Below are the code and all the weights of a small trained network. Each question names an input and a target symbol and asks about switching units off, where a switched-off unit gives its printed mean instead of its output.

import numpy as np


def w(rows, s, z=0):
    codes = np.array(rows[::2]) - 128.0
    scale = np.full(codes.shape[1], s)
    scale[-1] = z or s
    return codes * scale


def f(y):
    return y / 2 * (1 + np.tanh(0.7978845608 * (y + 0.044715 * y**3)))


def softmax(a):
    e = np.exp(a - a.max(-1, keepdims=True))
    return e / e.sum(-1, keepdims=True)


def log_softmax(a):
    a = a - a.max(-1, keepdims=True)
    return a - np.log(np.exp(a).sum(-1, keepdims=True))


def net(x, mask):
    ids = ['ΓΔΘΠΦαβεζηλμξψω'.index(c) for c in x.split()]
    T = len(ids)
    res = E[ids] + P[:T]
    r = res
    for j in range(3):
        rows = slice(2 * j, 2 * j + 2)
        q, k, v = (r @ M[0][rows].T for M in (Q, K, V))
        z = softmax(np.where(np.tri(T) > 0, q @ k.T / 2**0.5, -1e9)) @ v
        o = O[0][rows]
        res = res + np.where(mask[j], z, o[:, -1]) @ o[:, :-1]
    y = f(res @ A[0][:, :-1].T + A[0][:, -1])
    res = res + np.where(mask[3:15], y, B[0][:, -1]) @ B[0][:, :-1]
    return log_softmax(res[-1] @ U[:, :-1].T + U[:, -1])


Q, K, V, O, A, B = {}, {}, {}, {}, {}, {}
E = w([
[116,108,164,93,132,155],'Γ',
[99,93,149,90,135,180],'Δ',
[124,98,152,104,112,147],'Θ',
[135,194,206,90,134,131],'Π',
[124,124,167,70,158,119],'Φ',
[149,120,158,106,100,117],'α',
[137,158,169,94,80,107],'β',
[116,90,155,107,113,166],'ε',
[126,125,154,66,160,108],'ζ',
[154,123,137,96,119,99],'η',
[127,106,151,96,123,129],'λ',
[122,121,163,71,163,116],'μ',
[95,248,67,28,22,140],'ξ',
[126,153,179,100,111,130],'ψ',
[109,114,151,79,148,146],'ω',
],0.017)
P = w([
[133,6,137,59,33,43],'0',
[203,100,110,102,123,130],'1',
[187,110,118,107,114,140],'2',
[180,112,114,102,118,146],'3',
[180,114,113,101,116,147],'4',
[181,121,113,100,116,142],'5',
[177,123,105,93,127,141],'6',
[179,127,99,93,129,138],'7',
[180,125,98,92,128,138],'8',
[174,125,91,87,128,152],'9',
[173,128,87,86,135,145],'10',
[172,128,78,85,136,147],'11',
[167,121,67,88,129,159],'12',
],0.014)
Q[0] = w([
[204,151,124,94,118,103],'H1',
[144,112,72,122,154,160],'H1',
[80,163,138,134,156,129],'H2',
[80,129,77,249,141,68],'H2',
[159,113,137,21,28,159],'H3',
[174,88,139,8,94,153],'H3',
],0.016)
K[0] = w([
[127,114,139,29,77,121],'H1',
[105,101,90,100,102,109],'H1',
[93,133,111,91,156,146],'H2',
[149,163,199,182,247,200],'H2',
[183,212,57,92,143,130],'H3',
[123,196,35,70,132,114],'H3',
],0.013)
V[0] = w([
[148,187,194,108,147,184],'H1',
[167,8,186,144,185,135],'H1',
[83,111,191,50,49,110],'H2',
[80,199,118,54,70,184],'H2',
[83,99,171,139,135,41],'H3',
[63,160,79,115,73,101],'H3',
],0.012)
O[0] = w([
[213,112,65,108,223,15,122],'H1',
[127,195,183,65,1,23,94],'H1',
[93,97,96,223,162,133,252],'H2',
[137,52,27,153,91,22,200],'H2',
[71,36,41,208,99,117,85],'H3',
[18,178,160,36,124,66,179],'H3',
],0.0082,0.029)
A[0] = w([
[122,106,161,112,183,133,154],'N1',
[172,151,100,105,62,86,61],'N2',
[144,116,114,94,73,152,117],'N3',
[178,107,112,128,134,94,223],'N4',
[169,158,145,122,146,210,213],'N5',
[187,152,152,49,165,157,198],'N6',
[142,117,73,78,183,157,189],'N7',
[149,152,230,39,83,64,119],'N8',
[33,130,122,110,123,72,172],'N9',
[248,191,108,121,173,167,34],'N10',
[165,141,110,131,184,122,254],'N11',
[178,73,98,127,98,75,66],'N12',
],0.011,0.006)
B[0] = w([
[108,150,95,112,93,163,156],'N1',
[87,62,235,142,144,119,134],'N2',
[137,138,13,207,255,108,126],'N3',
[59,140,151,98,68,128,183],'N4',
[57,39,66,120,126,85,140],'N5',
[96,118,47,113,64,183,137],'N6',
[136,115,180,140,86,98,217],'N7',
[221,18,65,59,148,182,137],'N8',
[213,137,143,191,149,172,251],'N9',
[198,152,20,142,153,105,129],'N10',
[129,135,140,177,60,135,204],'N11',
[84,134,141,105,196,217,179],'N12',
],0.0096,0.018)
U = w([
[149,108,132,134,115,81,62],'Γ',
[150,107,132,132,123,85,47],'Δ',
[154,144,128,136,132,133,72],'Θ',
[51,32,255,139,45,91,221],'Π',
[171,83,129,123,122,83,57],'Φ',
[117,132,127,128,123,143,64],'α',
[104,214,194,173,219,149,98],'β',
[147,127,123,142,117,101,45],'ε',
[199,114,117,129,135,108,98],'ζ',
[100,84,105,99,97,143,32],'η',
[156,137,133,136,127,137,62],'λ',
[169,89,125,126,115,86,53],'μ',
[128,133,79,177,178,85,2],'ξ',
[64,212,73,181,68,1,253],'ψ',
[171,113,126,136,128,76,81],'ω',
],0.0081,0.0064)

Each question gives the input, a string of symbols that net reads in full, and the target symbol t.
The units are the heads (2 rows each of Q, K, V and O) and the neurons (one row each of A and B). Each row of codes is followed by its name. A weight is (code - 128) times the scale printed after its matrix; where a second scale follows, it is the last column's (O, A, B and U).
mask holds one flag per unit, heads first, then neurons. A switched-off unit (its flag False) gives its mean, the last column of its rows in O or B, instead of its output. The means were averaged over made-up inputs and are rounded, as every weight is.
A unit's drop is (log p(t) with every unit on - log p(t) with that unit switched off) / (log p(t) with every unit on - log p(t) with every unit switched off).
The circuit of an input: a set's keep is (log p(t) with only the set's units on - log p(t) with every unit switched off) / (log p(t) with every unit on - log p(t) with every unit switched off). Starting from the 12 units with the biggest drops (on a tie, the unit counted first), units are removed one at a time, each time the one whose removal leaves the highest keep (on an exact tie, the one counted first), for as long as the keep stays at least 0.8.
units of the circuit, in order: the units of the circuit, biggest drop first
most important unit: the unit with the biggest drop
top k neurons: the k neurons with the biggest drops, biggest first
heads that matter: for each layer, one digit per head in row order, 1 if its drop is at least 0.15 and else 0, layers parted by /
input Π ε β β ξ Π Π Π, target Π: units of the circuit, in order -> H2; N4; N2
input Π β Π ζ α ω Θ ξ α Φ β, target Π: units of the circuit, in order -> H2; N2
input ξ β μ Π Φ, target ξ: units of the circuit, in order -> H2; H1
input β η ξ ζ Δ ω, target β: heads that matter -> 011
input Π ξ ξ ζ Π ζ Θ α ξ Π Φ, target Π: heads that matter -> 110
input ξ λ Π Θ Π η α β, target ξ: units of the circuit, in order -> H2; H1
input β ξ Θ, target β: heads that matter -> 011
input Π Π Π Γ ξ ξ ψ β β η ξ Π ω, target Π: most important unit -> N7
input Π Φ Θ Π ω β Π λ Π ω β η, target Π: heads that matter -> 001
input Π ξ Π μ ζ β ψ ε μ ζ α, target Π: top 4 neurons -> N4; N2; N7; N12
input β α β ξ ζ, target β: heads that matter -> 011
input Π Γ ξ ξ Θ Π β Π β ω ξ Π η, target Π: top 4 neurons -> N7; N4; N11; N12
input ψ Π Π ξ α ω ζ, target ψ: heads that matter -> 101
input Φ ξ α μ ξ Π β η Π, target ψ: units of the circuit, in order -> H1; H3; N8; H2
input β ξ ω η, target β: units of the circuit, in order -> H2; H3
input ψ λ ζ β ψ ξ Π β η Φ Γ Θ, target ψ: most important unit -> N12
input η Φ ψ ω Π Π Π β Π Π Π Φ Π, target ψ: heads that matter -> 111
input Π Π ε Π Δ Θ β μ η ψ β ξ Π, target Π: top 3 neurons -> N2; N4; N7
input β ζ Π ξ ω Θ Δ Π, target β: top 2 neurons -> N4; N7
input η η η Π ζ Π Π Π ξ, target η: top 3 neurons -> N6; N5; N8
input ψ ξ α Δ η ζ ζ, target ψ: units of the circuit, in order -> H3; N12
input β Π β Π Π ω λ ζ ξ Π β Π Π, target β: units of the circuit, in order -> H2
input ζ β Π ω ψ α Δ ξ η ζ μ β, target ζ: top 3 neurons -> N8; N9; N4
input ξ Π Π Π ω, target ξ: units of the circuit, in order -> H2; H1
input η ξ Π β ζ μ Π β ω, target η: top 4 neurons -> N6; N8; N5; N1
input Π Π β Π Π ξ, target Π: top 4 neurons -> N2; N7; N4; N12
input Π ζ ω ψ ξ ξ Π ζ, target Π: top 3 neurons -> N7; N4; N11
input β Π Θ η ξ, target β: top neuron -> N9
